Here is a tiny trained network, its code and every weight. The questions are about switching its units off for an input and a target symbol, where a switched-off unit gives its printed mean instead of its output.

import numpy as np


def w(rows, s, z=0):
    codes = np.array(rows[::2]) - 128.0
    scale = np.full(codes.shape[1], s)
    scale[-1] = z or s
    return codes * scale


def norm(h):
    return h / np.sqrt((h * h).mean(-1, keepdims=True) + 1e-5)


def f(y):
    return y / 2 * (1 + np.tanh(0.7978845608 * (y + 0.044715 * y**3)))


def softmax(a):
    e = np.exp(a - a.max(-1, keepdims=True))
    return e / e.sum(-1, keepdims=True)


def log_softmax(a):
    a = a - a.max(-1, keepdims=True)
    return a - np.log(np.exp(a).sum(-1, keepdims=True))


def net(x, mask):
    ids = ['ΘΣΦΩαδεζημξπτ'.index(c) for c in x.split()]
    T = len(ids)
    res = E[ids] + P[:T]
    r = norm(res)
    for j in range(2):
        rows = slice(3 * j, 3 * j + 3)
        q, k, v = (r @ M[0][rows].T for M in (Q, K, V))
        z = softmax(np.where(np.tri(T) > 0, q @ k.T / 3**0.5, -1e9)) @ v
        o = O[0][rows]
        res = res + np.where(mask[j], z, o[:, -1]) @ o[:, :-1]
    y = f(norm(res) @ A[0][:, :-1].T + A[0][:, -1])
    res = res + np.where(mask[2:6], y, B[0][:, -1]) @ B[0][:, :-1]
    return log_softmax(norm(res)[-1] @ U[:, :-1].T + U[:, -1])


Q, K, V, O, A, B = {}, {}, {}, {}, {}, {}
E = w([
[33,52,111,255],'Θ',
[116,75,149,157],'Σ',
[102,130,130,206],'Φ',
[95,111,130,179],'Ω',
[116,128,130,155],'α',
[68,181,159,185],'δ',
[31,162,184,167],'ε',
[69,148,184,194],'ζ',
[59,95,169,155],'η',
[49,112,195,117],'μ',
[108,86,161,117],'ξ',
[83,138,158,198],'π',
[40,118,190,156],'τ',
],0.005)
P = w([
[222,139,110,116],'0',
[57,178,254,153],'1',
[175,48,216,159],'2',
[157,36,42,13],'3',
[57,254,159,62],'4',
[154,76,196,130],'5',
[151,57,56,41],'6',
[156,244,130,153],'7',
[164,67,194,107],'8',
[148,71,69,46],'9',
[37,185,198,225],'10',
[169,47,192,132],'11',
],0.0072)
Q[0] = w([
[24,129,192,162],'H0',
[206,123,144,225],'H0',
[199,27,254,160],'H0',
[51,206,18,36],'H1',
[116,202,50,147],'H1',
[96,168,141,208],'H1',
],0.0093)
K[0] = w([
[131,172,115,172],'H0',
[166,151,138,98],'H0',
[253,119,89,142],'H0',
[62,93,119,85],'H1',
[60,154,152,115],'H1',
[134,200,127,127],'H1',
],0.019)
V[0] = w([
[87,145,156,221],'H0',
[116,10,104,179],'H0',
[134,64,187,109],'H0',
[134,113,243,128],'H1',
[188,115,89,105],'H1',
[178,60,156,203],'H1',
],0.013)
O[0] = w([
[180,128,65,222,253],'H0',
[83,215,73,93,178],'H0',
[57,181,155,149,134],'H0',
[7,162,203,196,137],'H1',
[185,134,148,120,160],'H1',
[119,227,116,137,251],'H1',
],0.012,0.0052)
A[0] = w([
[98,156,5,150,77],'N0',
[72,199,193,86,31],'N1',
[88,126,90,180,70],'N2',
[111,135,127,108,2],'N3',
],0.015,0.0048)
B[0] = w([
[147,41,38,174,255],'N0',
[150,38,30,53,170],'N1',
[129,254,108,149,174],'N2',
[94,137,77,168,112],'N3',
],0.01,0.0082)
U = w([
[129,178,36,175,89],'Θ',
[120,119,115,97,252],'Σ',
[199,162,132,134,96],'Φ',
[171,154,140,126,171],'Ω',
[179,117,179,92,208],'α',
[213,5,107,113,94],'δ',
[151,47,138,142,172],'ε',
[127,175,165,156,81],'ζ',
[97,153,129,107,146],'η',
[72,64,175,102,131],'μ',
[115,71,107,79,200],'ξ',
[177,178,159,151,45],'π',
[64,152,157,146,87],'τ',
],0.019,0.0034)

Each question gives the input, a string of symbols that net reads in full, and the target symbol t.
The units are the heads (3 rows each of Q, K, V and O) and the neurons (one row each of A and B). Each row of codes is followed by its name. A weight is (code - 128) times the scale printed after its matrix; where a second scale follows, it is the last column's (O, A, B and U).
mask holds one flag per unit, heads first, then neurons. A switched-off unit (its flag False) gives its mean, the last column of its rows in O or B, instead of its output. The means were averaged over made-up inputs and are rounded, as every weight is.
A unit's drop is (log p(t) with every unit on - log p(t) with that unit switched off) / (log p(t) with every unit on - log p(t) with every unit switched off).
The circuit of an input: a set's keep is (log p(t) with only the set's units on - log p(t) with every unit switched off) / (log p(t) with every unit on - log p(t) with every unit switched off). Starting from all 6 units, units are removed one at a time, each time the one whose removal leaves the highest keep (on an exact tie, the one counted first), for as long as the keep stays at least 0.8.
units of the circuit, in order: the units of the circuit, biggest drop first
k most important neurons: the k neurons with the biggest drops, biggest first
heads that matter: for each layer, one digit per head in row order, 1 if its drop is at least 0.15 and else 0, layers parted by /
input ξ Θ τ η δ Θ α α δ Φ δ Θ, target ξ: units of the circuit, in order	H0; N1
input δ ξ Ω ξ τ α ζ Θ δ μ Θ η, target δ: heads that matter	10
input μ Ω δ, target μ: units of the circuit, in order	H0
input π η ζ ξ Θ δ, target π: units of the circuit, in order	H0; N0
input δ τ Ω ξ δ τ ζ, target δ: 2 most important neurons	N0; N2
input ζ Θ Θ Θ ζ Θ Θ μ δ Θ Θ ζ, target ζ: units of the circuit, in order	H1; N0
input ζ μ δ η α Θ ξ δ η ξ Θ δ, target ζ: units of the circuit, in order	H1; N0
input Θ Φ η τ Θ δ η δ δ μ, target δ: 2 most important neurons	N0; N2
input Φ Θ π μ μ Θ μ Θ Θ τ δ Ω, target Φ: heads that matter	01
input μ δ ε Θ τ Θ Σ Θ δ ξ, target ξ: units of the circuit, in order	H0; N1
input τ δ τ, target τ: heads that matter	01
input δ Φ μ Θ Θ Σ Θ δ α η δ Θ, target δ: heads that matter	10
input ζ Θ Θ π π Θ Φ τ Θ, target ζ: heads that matter	11
input τ δ δ Θ ξ, target ε: heads that matter	11
input τ Θ δ ξ ζ π, target τ: heads that matter	01
input μ δ α, target μ: heads that matter	10
input δ δ μ Θ ε δ Θ π π, target δ: units of the circuit, in order	H0
input ξ Θ Θ α Θ Σ Σ δ τ, target ξ: heads that matter	10
input α μ ξ, target α: heads that matter	11
input ξ Θ μ Θ Θ μ, target ξ: heads that matter	10
input Φ Θ α, target Φ: units of the circuit, in order	H1; N0
input α δ α α τ Θ α δ ξ, target α: most important neuron	N0
input Φ δ Θ, target Φ: heads that matter	11
input α δ Θ τ Θ μ Ω Φ μ, target α: units of the circuit, in order	N0; H0
input ε Θ Θ Φ Θ Θ Φ Φ Θ, target ε: units of the circuit, in order	H0; H1
input π Θ δ α Θ τ, target π: heads that matter	11
input α ξ ξ Θ τ δ, target α: heads that matter	11
